Here is a tiny trained network, its code and every weight. The questions are about switching its units off for an input and a class, where a switched-off unit gives its printed mean instead of its output.

import numpy as np


def w(rows, s, z=0):
    codes = np.array(rows[::2]) - 128.0
    scale = np.full(codes.shape[1], s)
    scale[-1] = z or s
    return codes * scale


def f(y):
    return np.maximum(y, 0)


def log_softmax(a):
    a = a - a.max(-1, keepdims=True)
    return a - np.log(np.exp(a).sum(-1, keepdims=True))


def net(x, mask):
    res = np.array(x, float).reshape(1, 7) / 4 @ E
    y = f(res @ A[0][:, :-1].T + A[0][:, -1])
    res = res + np.where(mask, y, B[0][:, -1]) @ B[0][:, :-1]
    return log_softmax(res[-1] @ U[:, :-1].T + U[:, -1])


A, B = {}, {}
E = w([
[202,185,56,210,187,98],'x0',
[123,164,136,118,120,90],'x1',
[165,43,134,69,191,98],'x2',
[126,104,118,151,126,164],'x3',
[237,81,254,160,103,133],'x4',
[129,109,124,137,133,147],'x5',
[74,88,168,174,133,49],'x6',
],0.0093)
A[0] = w([
[161,203,127,111,68,198,253],'n0',
[46,147,97,101,197,143,33],'n1',
[157,14,85,90,218,86,170],'n2',
[235,137,164,87,97,126,161],'n3',
[67,130,65,94,174,130,57],'n4',
[117,106,42,64,155,122,113],'n5',
[28,255,92,137,104,175,156],'n6',
[175,178,117,45,123,195,110],'n7',
[180,89,200,198,125,140,72],'n8',
[168,82,68,50,149,108,135],'n9',
[176,112,51,184,152,81,40],'n10',
[195,168,80,237,242,78,69],'n11',
[45,58,150,35,13,146,106],'n12',
[71,79,128,220,74,32,160],'n13',
],0.0089,0.0036)
B[0] = w([
[138,5,70,201,158,101,194],'n0',
[139,200,187,162,115,200,176],'n1',
[74,82,117,133,58,94,212],'n2',
[72,118,196,213,146,163,196],'n3',
[102,223,217,164,183,201,182],'n4',
[79,109,169,133,176,176,182],'n5',
[53,153,109,130,107,128,222],'n6',
[134,158,69,117,203,62,168],'n7',
[101,191,190,134,164,128,197],'n8',
[52,95,119,172,121,60,175],'n9',
[196,179,102,90,80,208,184],'n10',
[171,163,86,83,31,151,245],'n11',
[239,168,84,54,77,111,214],'n12',
[137,104,53,110,254,73,196],'n13',
],0.0085,0.012)
U = w([
[255,144,116,16,5,213,52],'0',
[111,164,236,163,141,221,8],'1',
[100,55,90,158,68,129,254],'2',
[157,69,63,135,181,129,194],'3',
],0.0088,0.0035)

Each question gives the input, the list of numbers given to net, and the class t.
The units are the neurons (one row each of A and B). Each row of codes is followed by its name. A weight is (code - 128) times the scale printed after its matrix; where a second scale follows, it is the last column's (A, B and U).
mask holds one flag per neuron, in row order. A switched-off neuron (its flag False) gives its mean, the last column of its row in B, instead of its output. The means were averaged over made-up inputs and are rounded, as every weight is.
A unit's drop is (log p(t) with every unit on - log p(t) with that unit switched off) / (log p(t) with every unit on - log p(t) with every unit switched off).
The circuit of an input: a set's keep is (log p(t) with only the set's units on - log p(t) with every unit switched off) / (log p(t) with every unit on - log p(t) with every unit switched off). Starting from the 12 units with the biggest drops (on a tie, the unit counted first), units are removed one at a time, each time the one whose removal leaves the highest keep (on an exact tie, the one counted first), for as long as the keep stays at least 0.8.
units of the circuit, in order: the units of the circuit, biggest drop first
unit that matters most: the unit with the biggest drop
k most important neurons: the k neurons with the biggest drops, biggest first
drop when u is switched off: that unit's drop, to one decimal
input [-7,0,-3,0,6,-6,5], class 0: units of the circuit, in order : (n12)
input [-5,0,-1,1,-5,-7,-1], class 0: 3 most important neurons : (n12; n3; n8)
input [-2,3,-7,-4,-8,5,0], class 1: 2 most important neurons : (n4; n1)
input [0,0,-6,2,-6,-5,-1], class 1: 3 most important neurons : (n4; n1; n2)
input [0,3,-8,-5,-5,-5,-4], class 2: 2 most important neurons : (n0; n6)
input [5,-8,-7,-1,8,0,-8], class 1: 4 most important neurons : (n3; n8; n13; n12)
input [-4,-1,-6,-5,0,-8,-1], class 2: 3 most important neurons : (n11; n0; n10)
input [-2,-6,1,-6,0,8,6], class 3: 3 most important neurons : (n13; n11; n6)
input [-1,1,1,3,0,-5,3], class 3: units of the circuit, in order : (n11; n13; n3)
input [6,-4,-7,0,2,1,-7], class 2: 4 most important neurons : (n0; n12; n13; n6)
input [-6,-7,-7,7,6,-1,-6], class 2: 2 most important neurons : (n0; n11)
input [-3,3,-7,-5,-1,5,-8], class 3: 2 most important neurons : (n7; n0)
input [-5,5,1,5,-3,-8,4], class 0: 2 most important neurons : (n12; n0)
input [8,2,3,-6,-5,4,-6], class 0: unit that matters most : n11
input [0,-1,4,-3,2,-7,-6], class 3: drop when n0 is switched off : 0.0
input [3,-4,-2,4,5,-8,7], class 3: drop when n5 is switched off : 0.1
input [-4,-7,-7,-3,-3,-6,-8], class 3: drop when n2 is switched off : 0.1
